Each row has a name. After each piece below comes the name of the row it's from. Each question is about the rows just above it.

Rudog: [-2.44 -1.82  1.74 -0.26  3.73  0.32  2.55  1.62 -6.33 -1.18 -0.70  2.07
  0.67 -1.30  1.26]
mot: [ 5.73  2.15 -1.19 -1.10  4.26  3.79  2.36 -9.24 -6.64 -0.78 -6.14  2.37
  1.48  1.39  2.29]
zifem: [-2.38  0.55 -2.33 -0.52  0.39  0.45 -1.13  5.82  1.65 -3.33  0.32  0.28
  2.29 -0.34 -7.05]
goti: [ 0.30  0.68 -0.08  0.57  2.23  1.52  1.97 -1.30 -2.45 -2.56  3.05  1.06
  2.40  0.21  3.15]
asked: [-2.44 -1.82  1.74 -0.26  3.73  0.32  2.55  1.62 -6.33 -1.18 -0.70  2.07
  0.67 -1.30  1.26]	Rudog
The row with [ 5.73  2.15 -1.19 -1.10  4.26  3.79  2.36 -9.24 -6.64 -0.78 -6.14  2.37
  1.48  1.39  2.29] is	mot
asked: [ 0.30  0.68 -0.08  0.57  2.23  1.52  1.97 -1.30 -2.45 -2.56  3.05  1.06
  2.40  0.21  3.15]	goti
asked: [-2.38  0.55 -2.33 -0.52  0.39  0.45 -1.13  5.82  1.65 -3.33  0.32  0.28
  2.29 -0.34 -7.05]	zifem

